Here is a tiny trained network, its code and every weight. The questions are about switching its units off for an input and a class, where a switched-off unit gives its printed mean instead of its output.

import numpy as np


def w(rows, s, z=0):
    codes = np.array(rows[::2]) - 128.0
    scale = np.full(codes.shape[1], s)
    scale[-1] = z or s
    return codes * scale


def norm(h):
    return h / np.sqrt((h * h).mean(-1, keepdims=True) + 1e-5)


def f(y):
    return np.maximum(y, 0)


def log_softmax(a):
    a = a - a.max(-1, keepdims=True)
    return a - np.log(np.exp(a).sum(-1, keepdims=True))


def net(x, mask):
    res = np.array(x, float).reshape(1, 7) / 4 @ E
    u = 0
    for l in range(2):
        y = f(norm(res) @ A[l][:, :-1].T + A[l][:, -1])
        res = res + np.where(mask[u : u + 6], y, B[l][:, -1]) @ B[l][:, :-1]
        u += 6
    return log_softmax(norm(res)[-1] @ U[:, :-1].T + U[:, -1])


A, B = {}, {}
E = w([
[143,148,109,95,100,116,147,2,77,153],'x0',
[67,98,28,163,52,184,118,149,80,75],'x1',
[137,134,127,119,121,130,132,131,128,122],'x2',
[36,227,132,94,182,157,185,139,101,133],'x3',
[136,150,130,144,124,131,119,115,138,113],'x4',
[138,138,116,125,113,124,146,135,134,134],'x5',
[131,128,135,129,126,133,137,127,132,123],'x6',
],0.0077)
A[0] = w([
[67,99,151,168,2,156,97,187,155,105,62],'L0N0',
[154,94,149,170,69,80,109,133,123,138,59],'L0N1',
[67,147,121,141,48,214,108,133,103,132,16],'L0N2',
[139,49,77,187,69,193,139,98,57,124,175],'L0N3',
[142,169,191,132,173,123,165,127,125,193,91],'L0N4',
[75,189,115,169,88,210,122,168,48,144,5],'L0N5',
],0.0068,0.0033)
B[0] = w([
[103,84,188,157,78,110,84,208,103,156,212],'L0N0',
[85,123,203,63,160,210,105,84,117,240,173],'L0N1',
[101,131,121,96,172,13,177,98,100,151,198],'L0N2',
[174,176,77,158,54,171,66,83,191,94,253],'L0N3',
[116,96,130,101,43,178,2,82,173,149,224],'L0N4',
[133,88,203,123,217,129,226,145,159,79,215],'L0N5',
],0.008,0.0057)
A[1] = w([
[62,159,168,138,158,119,101,170,132,123,137],'L1N0',
[108,130,121,136,133,108,166,1,110,145,126],'L1N1',
[100,205,125,90,176,145,110,81,80,167,6],'L1N2',
[56,122,69,175,158,117,228,117,69,87,141],'L1N3',
[215,77,148,149,148,113,110,105,189,169,158],'L1N4',
[114,155,149,95,205,173,147,127,216,174,131],'L1N5',
],0.0084,0.0026)
B[1] = w([
[172,153,77,117,180,140,115,117,135,171,216],'L1N0',
[169,82,177,17,105,90,152,89,104,151,240],'L1N1',
[77,87,203,144,42,86,239,175,185,129,201],'L1N2',
[186,107,123,140,244,72,131,120,106,107,239],'L1N3',
[84,134,79,144,235,55,255,177,79,39,251],'L1N4',
[127,187,94,189,64,239,45,139,92,176,254],'L1N5',
],0.0086,0.0065)
U = w([
[104,126,75,201,237,106,149,212,147,74,254],'0',
[168,103,124,62,161,48,180,54,79,77,97],'1',
[99,226,135,146,98,204,28,173,144,195,153],'2',
[74,154,229,78,43,132,155,98,180,193,45],'3',
[129,61,108,202,38,123,35,208,165,80,41],'4',
[150,126,18,145,7,141,82,28,139,79,34],'5',
],0.013,0.0011)

Each question gives the input, the list of numbers given to net, and the class t.
The units are the neurons (one row each of A and B). Each row of codes is followed by its name. A weight is (code - 128) times the scale printed after its matrix; where a second scale follows, it is the last column's (A, B and U).
mask holds one flag per neuron, layer by layer. A switched-off neuron (its flag False) gives its mean, the last column of its row in B, instead of its output. The means were averaged over made-up inputs and are rounded, as every weight is.
A unit's drop is (log p(t) with every unit on - log p(t) with that unit switched off) / (log p(t) with every unit on - log p(t) with every unit switched off).
The circuit of an input: a set's keep is (log p(t) with only the set's units on - log p(t) with every unit switched off) / (log p(t) with every unit on - log p(t) with every unit switched off). Starting from all 12 units, units are removed one at a time, each time the one whose removal leaves the highest keep (on an exact tie, the one counted first), for as long as the keep stays at least 0.8.
circuit, biggest first: the units of the circuit, biggest drop first
top k neurons: the k neurons with the biggest drops, biggest first
k most important neurons of layer l: the k neurons of layer l with the biggest drops, biggest first
drop when u is switched off: that unit's drop, to one decimal
input [-7,-3,2,-6,7,-8,-3], class 0: circuit, biggest first -> (L1N4)
input [1,7,-2,4,-5,6,-2], class 1: top 3 neurons -> (L0N2 L1N5 L1N4)
input [6,0,-1,7,3,1,8], class 3: top 2 neurons -> (L1N2 L1N4)
input [1,-4,-2,5,-2,-5,-6], class 3: top 2 neurons -> (L1N2 L0N0)
input [0,6,-6,1,-2,-8,-5], class 0: top 3 neurons -> (L0N5 L0N2 L0N4)
input [6,-6,6,3,7,-3,0], class 3: top 2 neurons -> (L1N2 L1N3)
input [-8,-3,-6,1,5,-2,3], class 2: top 2 neurons -> (L1N5 L1N3)
input [-2,-7,-6,-4,0,-1,6], class 0: top 2 neurons -> (L1N4 L1N1)
input [2,6,-1,7,4,-5,7], class 1: 2 most important neurons of layer 1 -> (L1N1 L1N4)
input [0,-6,2,4,-3,-8,8], class 2: top 3 neurons -> (L1N5 L0N2 L1N1)
input [-7,0,-6,3,0,7,-7], class 2: 2 most important neurons of layer 1 -> (L1N4 L1N3)
input [0,-7,-3,5,7,-1,-5], class 2: top 2 neurons -> (L1N5 L0N2)
input [-2,-2,-8,-8,8,-2,1], class 0: top 2 neurons -> (L1N4 L1N1)
input [3,-4,1,8,8,-4,-5], class 3: circuit, biggest first -> (L1N2)
input [0,-5,2,-3,-8,-5,8], class 0: top 3 neurons -> (L1N4 L1N1 L0N2)
input [3,8,-3,2,-7,1,7], class 1: top 2 neurons -> (L0N2 L0N5)
input [0,0,-1,-8,3,-1,4], class 0: top 3 neurons -> (L1N4 L0N4 L1N1)
input [2,4,-7,6,-5,-2,-8], class 1: 2 most important neurons of layer 0 -> (L0N2 L0N0)
input [4,0,1,6,-4,-4,3], class 3: 3 most important neurons of layer 1 -> (L1N2 L1N4 L1N5)
input [3,0,0,6,-4,-2,5], class 3: most important neuron of layer 0 -> (L0N4)
input [0,-7,-3,0,-2,6,6], class 0: 2 most important neurons of layer 1 -> (L1N4 L1N1)
input [-2,0,-5,6,8,-2,4], class 2: 2 most important neurons of layer 1 -> (L1N5 L1N4)
input [-7,-7,-3,6,4,4,3], class 2: drop when L1N4 is switched off -> 0.0
input [8,-3,0,6,-2,-8,-8], class 3: drop when L1N2 is switched off -> 0.1
input [-8,-2,7,-7,1,5,-3], class 0: drop when L1N4 is switched off -> 0.7
